Here is a tiny trained network, its code and every weight. The questions are about switching its units off for an input and a target symbol, where a switched-off unit gives its printed mean instead of its output.

import numpy as np


def w(rows, s, z=0):
    codes = np.array(rows[::2]) - 128.0
    scale = np.full(codes.shape[1], s)
    scale[-1] = z or s
    return codes * scale


def softmax(a):
    e = np.exp(a - a.max(-1, keepdims=True))
    return e / e.sum(-1, keepdims=True)


def log_softmax(a):
    a = a - a.max(-1, keepdims=True)
    return a - np.log(np.exp(a).sum(-1, keepdims=True))


def net(x, mask):
    ids = ['ΔΦΨΩβζηθλμξτ'.index(c) for c in x.split()]
    T = len(ids)
    res = E[ids] + P[:T]
    u = 0
    for l in range(3):
        r = res
        for j in range(3):
            rows = slice(2 * j, 2 * j + 2)
            q, k, v = (r @ M[l][rows].T for M in (Q, K, V))
            z = softmax(np.where(np.tri(T) > 0, q @ k.T / 2**0.5, -1e9)) @ v
            o = O[l][rows]
            res = res + np.where(mask[u + j], z, o[:, -1]) @ o[:, :-1]
        u += 3
    return log_softmax(res[-1] @ U[:, :-1].T + U[:, -1])


Q, K, V, O = {}, {}, {}, {}
E = w([
[214,38,178,104,124,85,228,121,106],'Δ',
[219,90,175,58,190,180,38,188,173],'Φ',
[98,24,88,167,214,195,152,112,254],'Ψ',
[59,154,179,98,55,154,207,164,215],'Ω',
[121,15,147,12,86,202,77,19,211],'β',
[162,137,116,145,82,66,11,206,195],'ζ',
[32,26,72,27,50,43,146,181,115],'η',
[119,136,20,43,185,48,164,201,155],'θ',
[252,176,83,36,54,188,179,195,165],'λ',
[196,192,56,89,124,54,194,29,228],'μ',
[92,151,143,227,115,17,50,52,101],'ξ',
[206,72,6,214,45,174,184,91,61],'τ',
],0.0073)
P = w([
[123,165,143,117,141,166,119,68,92],'0',
[156,31,136,83,146,106,156,173,218],'1',
[161,34,127,93,135,79,162,164,215],'2',
[175,49,120,100,124,82,156,166,203],'3',
[176,53,109,99,107,83,155,148,212],'4',
[174,60,93,102,101,85,147,135,214],'5',
[166,79,79,93,80,87,144,131,219],'6',
[162,85,72,95,73,100,137,102,213],'7',
[160,84,51,99,59,109,134,107,207],'8',
[154,107,46,115,58,109,119,94,206],'9',
[153,114,33,111,39,108,115,88,213],'10',
[145,132,11,110,27,121,110,67,201],'11',
[144,129,3,123,36,118,117,59,193],'12',
[146,128,15,118,35,134,99,63,203],'13',
],0.0056)
Q[0] = w([
[179,72,73,20,82,104,188,167,231],'0.h0',
[157,120,176,214,145,146,102,167,22],'0.h0',
[191,19,49,140,134,140,163,97,219],'0.h1',
[194,69,56,28,37,125,131,61,246],'0.h1',
[113,135,238,141,201,226,127,156,69],'0.h2',
[72,230,201,213,194,123,171,114,3],'0.h2',
],0.0076)
K[0] = w([
[155,180,2,74,114,98,197,131,134],'0.h0',
[148,11,232,187,113,174,136,182,137],'0.h0',
[62,174,216,212,189,176,55,34,117],'0.h1',
[146,224,111,230,197,194,105,27,89],'0.h1',
[84,35,192,177,188,53,166,184,195],'0.h2',
[123,120,252,189,247,136,162,165,173],'0.h2',
],0.0068)
V[0] = w([
[211,204,89,197,204,90,109,152,80],'0.h0',
[129,105,1,129,80,113,135,156,186],'0.h0',
[240,136,19,38,111,39,171,171,90],'0.h1',
[114,203,116,202,208,201,181,153,83],'0.h1',
[35,40,120,134,184,81,116,172,26],'0.h2',
[229,22,48,126,158,94,60,60,163],'0.h2',
],0.0061)
O[0] = w([
[129,176,46,64,214,76,90,131,5,89],'0.h0',
[85,58,21,74,69,124,100,198,168,254],'0.h0',
[178,133,186,44,88,41,109,99,13,138],'0.h1',
[32,173,88,106,139,234,145,97,43,72],'0.h1',
[78,116,255,78,110,155,177,132,82,43],'0.h2',
[141,8,145,90,171,63,93,62,198,238],'0.h2',
],0.0057,0.0061)
Q[1] = w([
[104,120,33,126,86,110,52,112,225],'1.h0',
[168,70,134,72,134,104,175,185,174],'1.h0',
[219,2,34,72,36,44,69,104,247],'1.h1',
[97,202,195,135,233,127,63,78,56],'1.h1',
[115,66,104,53,64,163,98,179,221],'1.h2',
[87,233,143,95,209,144,189,130,48],'1.h2',
],0.0071)
K[1] = w([
[63,173,100,205,42,213,128,74,139],'1.h0',
[144,113,89,190,56,52,95,89,141],'1.h0',
[91,185,106,146,96,171,127,171,41],'1.h1',
[102,72,148,137,154,157,152,79,214],'1.h1',
[192,132,3,128,65,88,94,79,159],'1.h2',
[158,135,233,123,232,120,82,161,147],'1.h2',
],0.0064)
V[1] = w([
[172,118,88,244,39,58,67,79,138],'1.h0',
[95,97,162,3,214,90,34,167,172],'1.h0',
[100,67,69,173,143,158,180,60,181],'1.h1',
[170,58,222,57,97,146,166,117,160],'1.h1',
[109,91,57,65,94,147,165,135,82],'1.h2',
[88,163,126,107,175,12,166,17,128],'1.h2',
],0.0058)
O[1] = w([
[191,119,206,97,46,77,117,153,209,253],'1.h0',
[32,235,15,108,114,196,42,131,134,176],'1.h0',
[60,89,184,120,85,52,131,102,73,172],'1.h1',
[161,138,28,179,98,119,118,60,8,159],'1.h1',
[83,62,138,90,59,111,178,121,49,210],'1.h2',
[110,200,174,3,140,59,132,104,201,142],'1.h2',
],0.0057,0.0058)
Q[2] = w([
[111,35,110,44,42,139,168,70,244],'2.h0',
[64,183,153,167,188,187,28,250,80],'2.h0',
[146,185,157,155,126,227,91,22,1],'2.h1',
[174,134,13,154,42,30,97,146,196],'2.h1',
[70,215,173,158,227,211,142,110,67],'2.h2',
[97,124,195,203,159,222,100,222,129],'2.h2',
],0.0067)
K[2] = w([
[118,151,98,157,2,91,98,58,140],'2.h0',
[95,111,155,64,205,96,176,222,124],'2.h0',
[110,69,233,203,129,137,191,126,144],'2.h1',
[137,218,71,126,130,180,53,60,105],'2.h1',
[54,47,105,146,125,132,199,156,162],'2.h2',
[124,65,57,98,131,81,128,228,212],'2.h2',
],0.0054)
V[2] = w([
[230,81,11,59,52,172,253,175,245],'2.h0',
[152,189,78,254,251,202,177,159,110],'2.h0',
[29,163,66,119,77,52,245,115,102],'2.h1',
[249,149,205,38,26,141,175,106,111],'2.h1',
[151,116,156,102,199,176,214,11,34],'2.h2',
[113,240,191,106,166,43,145,84,156],'2.h2',
],0.0046)
O[2] = w([
[141,157,161,72,231,178,202,117,26,249],'2.h0',
[207,86,75,39,86,81,120,87,153,11],'2.h0',
[119,125,45,129,163,21,192,227,132,142],'2.h1',
[154,230,109,254,100,177,147,140,92,148],'2.h1',
[107,187,99,116,83,108,210,26,227,95],'2.h2',
[116,128,118,205,202,82,105,50,112,136],'2.h2',
],0.0052,0.013)
U = w([
[209,206,109,138,97,237,180,193,154,128],'Δ',
[23,77,82,79,112,102,100,160,83,69],'Φ',
[166,128,129,194,33,56,30,179,233,103],'Ψ',
[184,179,56,99,111,90,157,10,188,52],'Ω',
[16,198,228,132,47,176,196,191,132,243],'β',
[108,95,142,34,104,191,78,3,130,97],'ζ',
[97,168,159,225,175,56,73,84,50,253],'η',
[71,102,126,217,227,199,138,92,207,31],'θ',
[217,56,227,145,128,61,231,112,89,42],'λ',
[171,134,190,101,174,181,15,190,109,74],'μ',
[138,183,96,34,204,58,142,170,160,103],'ξ',
[155,110,34,190,93,186,126,148,6,184],'τ',
],0.0066,0.0017)

Each question gives the input, a string of symbols that net reads in full, and the target symbol t.
The units are the heads (2 rows each of Q, K, V and O). Each row of codes is followed by its name. A weight is (code - 128) times the scale printed after its matrix; where a second scale follows, it is the last column's (O and U).
mask holds one flag per head, layer by layer. A switched-off head (its flag False) gives its mean, the last column of its rows in O, instead of its output. The means were averaged over made-up inputs and are rounded, as every weight is.
A unit's drop is (log p(t) with every unit on - log p(t) with that unit switched off) / (log p(t) with every unit on - log p(t) with every unit switched off).
The circuit of an input: a set's keep is (log p(t) with only the set's units on - log p(t) with every unit switched off) / (log p(t) with every unit on - log p(t) with every unit switched off). Starting from all 9 units, units are removed one at a time, each time the one whose removal leaves the highest keep (on an exact tie, the one counted first), for as long as the keep stays at least 0.8.
circuit, biggest first: the units of the circuit, biggest drop first
most important unit: the unit with the biggest drop
heads that matter: for each layer, one digit per head in row order, 1 if its drop is at least 0.15 and else 0, layers parted by /
input τ ζ Ω η, target β: most important unit => 2.h2
input Ψ μ τ, target Φ: circuit, biggest first => 0.h1; 1.h1; 2.h1
input Ω β μ Δ τ ζ ζ β, target λ: circuit, biggest first => 1.h0; 0.h2; 0.h0
input β Δ ξ Φ, target Ψ: heads that matter => 000 / 110 / 100
input Ω τ Δ μ Ω, target λ: heads that matter => 111 / 100 / 100
input Ψ μ Ψ, target Φ: circuit, biggest first => 1.h1; 2.h1; 1.h0
input θ η Ω Ψ ξ θ μ Ψ τ, target λ: circuit, biggest first => 1.h0; 2.h1
input θ Ω Ψ ζ Ω θ λ Δ ξ η Δ Ψ ξ η, target Ψ: circuit, biggest first => 1.h0; 2.h0
input θ μ μ Ω Ψ Δ ξ Φ, target ξ: circuit, biggest first => 1.h0; 2.h1; 1.h2
input β Δ β Ψ ξ τ ζ Ψ, target Ψ: heads that matter => 100 / 110 / 100
input β τ θ λ, target Ψ: circuit, biggest first => 1.h1; 2.h0; 0.h0; 1.h0
input β Φ ξ μ η β, target Ψ: circuit, biggest first => 2.h0; 1.h1; 0.h0; 0.h1
input ζ ζ β λ ξ β Φ, target μ: circuit, biggest first => 2.h2; 2.h1; 1.h0
input η τ λ Φ, target τ: most important unit => 1.h1
input Ψ θ Ω, target Φ: circuit, biggest first => 2.h1; 1.h0; 0.h1; 1.h1
input Ψ η Ψ η η Ψ θ λ, target τ: heads that matter => 001 / 001 / 000
input β ξ Ψ Δ ζ λ Ω, target Ψ: heads that matter => 110 / 010 / 100
input λ λ λ η τ Φ Δ θ Δ Ψ Ω Ψ, target Δ: heads that matter => 011 / 010 / 011
input ζ η Ω Φ β β, target μ: heads that matter => 000 / 010 / 001
input Δ θ Δ Δ θ Ω η ξ μ, target Ω: heads that matter => 101 / 010 / 001
input Δ Ω β τ λ Ψ Ψ μ β, target Ω: most important unit => 2.h2
input τ Δ τ Φ, target λ: heads that matter => 000 / 100 / 000
input β μ μ λ Ω, target Ψ: heads that matter => 110 / 011 / 100
input Ω β Ω Φ Ω τ θ ξ, target λ: heads that matter => 111 / 100 / 000
input β ξ λ μ η ξ, target Ψ: heads that matter => 100 / 110 / 100
